[[-15  -7   8  17 -29  15  -9  31  -4 -10   4]
 [ -8  -3 -73  11 -44  22  -9  10  -1  -9  10]
 [ -9  -3  30   3 -18  12  -5  16  -1  -5   4]
 [ -7 -12  -8  -3  -3  -4  -6  42  -9  -7  -6]
 [ -6   3   6  11 -36  25  -6 -12   4  -6  14]
 [  1 -11 -48 -10  17 -14  -2  49  -7  -3 -10]
 [ -5  -5   6   2 -12   4  -5  23  -3  -5   0]
 [ -3   9 -27  17 -32  24  -2 -32   8  -1  14]]
|
[[-15  -8  -9  -7  -6   1  -5  -3]
 [ -7  -3  -3 -12   3 -11  -5   9]
 [  8 -73  30  -8   6 -48   6 -27]
 [ 17  11   3  -3  11 -10   2  17]
 [-29 -44 -18  -3 -36  17 -12 -32]
 [ 15  22  12  -4  25 -14   4  24]
 [ -9  -9  -5  -6  -6  -2  -5  -2]
 [ 31  10  16  42 -12  49  23 -32]
 [ -4  -1  -1  -9   4  -7  -3   8]
 [-10  -9  -5  -7  -6  -3  -5  -1]
 [  4  10   4  -6  14 -10   0  14]]

[[-15  27  11 -27   6 -31  -2   6  20 -52   2  13   1 -10   5]
 [ 21 -14 -30  -8  -4  15 -16 -26   4   1   9  -6   5  -3  23]
 [ -9  47  32  19  -8 -32  -2   2 -15 -35 -53   8  17 -16  13]]
|
[[-15  21  -9]
 [ 27 -14  47]
 [ 11 -30  32]
 [-27  -8  19]
 [  6  -4  -8]
 [-31  15 -32]
 [ -2 -16  -2]
 [  6 -26   2]
 [ 20   4 -15]
 [-52   1 -35]
 [  2   9 -53]
 [ 13  -6   8]
 [  1   5  17]
 [-10  -3 -16]
 [  5  23  13]]

[[ -8  24  -6   4 -19  11  -4   0 -15 -11  -9 -35  -2 -36  40]
 [ -3 -11  -3  -5  13  -6  -3  -4 -15  -3  -1 -55  10  34 -28]
 [ -2  -4  -2  -3  -3  -4  -2  -2  -8   0   2 -23  -4  -2  -2]
 [  3   6   3   0  20   4   1   0 -12   3   1 -41   9  45 -17]
 [  2  18   4  10  10  18   3   7  18  -6 -12  50  16  13   6]
 [ -2 -11  -2  -4   0  -8  -2  -3  -6   0   3 -22  -1   4 -11]]
|
[[ -8  -3  -2   3   2  -2]
 [ 24 -11  -4   6  18 -11]
 [ -6  -3  -2   3   4  -2]
 [  4  -5  -3   0  10  -4]
 [-19  13  -3  20  10   0]
 [ 11  -6  -4   4  18  -8]
 [ -4  -3  -2   1   3  -2]
 [  0  -4  -2   0   7  -3]
 [-15 -15  -8 -12  18  -6]
 [-11  -3   0   3  -6   0]
 [ -9  -1   2   1 -12   3]
 [-35 -55 -23 -41  50 -22]
 [ -2  10  -4   9  16  -1]
 [-36  34  -2  45  13   4]
 [ 40 -28  -2 -17   6 -11]]

[[-40 -50 -14]
 [-25 -60  12]
 [ 39  -9  53]
 [ 32 -22  53]]
|
[[-40 -25  39  32]
 [-50 -60  -9 -22]
 [-14  12  53  53]]

[[-20  40  -7 -39  -2   2  33   3  25 -10]
 [-12  34  31  11  -1 -20  36  12  26   7]
 [ 37  16  20  17  55  -9  -7  24   6   3]
 [-44  19 -10 -12 -50  10  -5   3  -2   8]
 [ -3 -19  -5 -16 -18 -26   8   3  -8  -5]
 [-31  20   0  16  15  33  -2  -8  41  32]
 [  5  26  -1  32  10  43 -49  -4  14 -17]
 [-27  -6 -19 -13   4  22  16 -19  21  30]
 [-11 -34 -10   1 -50 -37 -35  -7  28  -4]]
|
[[-20 -12  37 -44  -3 -31   5 -27 -11]
 [ 40  34  16  19 -19  20  26  -6 -34]
 [ -7  31  20 -10  -5   0  -1 -19 -10]
 [-39  11  17 -12 -16  16  32 -13   1]
 [ -2  -1  55 -50 -18  15  10   4 -50]
 [  2 -20  -9  10 -26  33  43  22 -37]
 [ 33  36  -7  -5   8  -2 -49  16 -35]
 [  3  12  24   3   3  -8  -4 -19  -7]
 [ 25  26   6  -2  -8  41  14  21  28]
 [-10   7   3   8  -5  32 -17  30  -4]]

[[15 -7 50 51 34 24]
 [22 -9 57 59 43 24]
 [21 -8 56 58 41 24]
 [14 -6 49 51 33 24]
 [18 -7 53 54 38 23]
 [16 -7 51 52 35 24]
 [19 -8 54 55 39 24]
 [17 -7 52 53 36 24]
 [20 -8 55 57 40 24]]
|
[[15 22 21 14 18 16 19 17 20]
 [-7 -9 -8 -6 -7 -7 -8 -7 -8]
 [50 57 56 49 53 51 54 52 55]
 [51 59 58 51 54 52 55 53 57]
 [34 43 41 33 38 35 39 36 40]
 [24 24 24 24 23 24 24 24 24]]
